Below are the code and all the weights of a small trained network. Each question names an input and a class and asks about switching units off, where a switched-off unit gives its printed mean instead of its output.

import numpy as np


def w(rows, s, z=0):
    codes = np.array(rows[::2]) - 128.0
    scale = np.full(codes.shape[1], s)
    scale[-1] = z or s
    return codes * scale


def f(y):
    return np.maximum(y, 0)


def log_softmax(a):
    a = a - a.max(-1, keepdims=True)
    return a - np.log(np.exp(a).sum(-1, keepdims=True))


def net(x, mask):
    res = np.array(x, float).reshape(1, 4) / 4 @ E
    y = f(res @ A[0][:, :-1].T + A[0][:, -1])
    res = res + np.where(mask, y, B[0][:, -1]) @ B[0][:, :-1]
    return log_softmax(res[-1] @ U[:, :-1].T + U[:, -1])


A, B = {}, {}
E = w([
[132,142,77,173,162,223,50,193,44],'x0',
[254,126,147,136,34,133,66,51,102],'x1',
[179,108,183,121,217,45,134,148,33],'x2',
[72,133,34,144,46,14,62,160,90],'x3',
],0.005)
A[0] = w([
[172,123,162,127,189,51,131,129,59,113],'n1',
[162,125,171,122,170,200,166,125,149,120],'n2',
[249,141,140,133,53,112,83,97,103,98],'n3',
[124,112,170,117,112,16,193,98,210,107],'n4',
[97,124,81,127,88,57,95,150,96,100],'n5',
[172,118,170,121,179,186,170,118,134,96],'n6',
[85,127,98,129,53,202,125,113,193,123],'n7',
[138,124,144,127,143,104,120,132,100,254],'n8',
[17,140,114,129,204,104,167,177,138,102],'n9',
[125,117,82,144,172,213,56,185,52,101],'n10',
[86,133,127,131,157,118,141,150,135,106],'n11',
[159,119,152,125,187,76,127,144,69,94],'n12',
[95,124,68,132,81,48,95,149,89,103],'n13',
],0.014,0.0071)
B[0] = w([
[98,129,91,116,55,169,117,146,209,238],'n1',
[125,147,176,145,170,95,81,114,151,232],'n2',
[118,5,135,94,132,140,112,107,81,249],'n3',
[134,215,147,101,85,167,134,105,39,254],'n4',
[125,146,189,141,169,125,108,110,173,221],'n5',
[114,137,189,137,148,123,99,98,175,220],'n6',
[114,148,51,117,110,139,82,187,180,235],'n7',
[168,180,19,154,232,51,79,202,72,249],'n8',
[144,11,121,100,125,135,94,101,92,248],'n9',
[133,206,157,90,67,149,162,89,57,248],'n10',
[134,80,136,118,119,133,118,122,115,169],'n11',
[94,123,116,115,63,186,130,136,196,207],'n12',
[132,150,193,149,176,120,103,106,178,239],'n13',
],0.022,0.0077)
U = w([
[125,144,221,149,189,99,104,98,193,116],'0',
[140,2,115,105,126,137,119,107,79,120],'1',
[141,202,140,112,75,154,165,106,54,114],'2',
[86,130,61,126,70,164,123,199,216,90],'3',
[180,146,52,160,186,46,144,210,93,253],'4',
[127,106,142,152,111,124,220,130,149,89],'5',
],0.0093,0.0038)

Each question gives the input, the list of numbers given to net, and the class t.
The units are the neurons (one row each of A and B). Each row of codes is followed by its name. A weight is (code - 128) times the scale printed after its matrix; where a second scale follows, it is the last column's (A, B and U).
mask holds one flag per neuron, in row order. A switched-off neuron (its flag False) gives its mean, the last column of its row in B, instead of its output. The means were averaged over made-up inputs and are rounded, as every weight is.
A unit's drop is (log p(t) with every unit on - log p(t) with that unit switched off) / (log p(t) with every unit on - log p(t) with every unit switched off).
The circuit of an input: a set's keep is (log p(t) with only the set's units on - log p(t) with every unit switched off) / (log p(t) with every unit on - log p(t) with every unit switched off). Starting from the 12 units with the biggest drops (on a tie, the unit counted first), units are removed one at a time, each time the one whose removal leaves the highest keep (on an exact tie, the one counted first), for as long as the keep stays at least 0.8.
units of the circuit, in order: the units of the circuit, biggest drop first
k most important neurons: the k neurons with the biggest drops, biggest first
drop of u: that unit's drop, to one decimal
input [2,3,5,3], class 3: units of the circuit, in order => n1
input [6,0,3,7], class 0: 2 most important neurons => n13, n5
input [-1,6,-4,5], class 1: 2 most important neurons => n3, n2
input [-5,-5,-5,0], class 1: 2 most important neurons => n9, n10
input [-4,2,-5,-2], class 3: 3 most important neurons => n7, n10, n8
input [4,-1,-2,4], class 0: 2 most important neurons => n4, n13
input [-8,6,-6,2], class 2: 3 most important neurons => n4, n9, n1
input [0,-5,7,-4], class 3: 2 most important neurons => n1, n12
input [1,-4,0,6], class 0: 2 most important neurons => n13, n5
input [-3,2,4,2], class 3: 4 most important neurons => n1, n10, n12, n9
input [2,-7,8,-2], class 3: 2 most important neurons => n1, n12
input [5,1,-2,5], class 0: 2 most important neurons => n4, n13
input [0,-5,2,-2], class 1: drop of n9 => 0.9
input [-7,1,1,-4], class 2: drop of n4 => 1.6
input [8,-8,-4,2], class 1: drop of n9 => 4.8
input [-2,8,5,3], class 1: units of the circuit, in order => n3
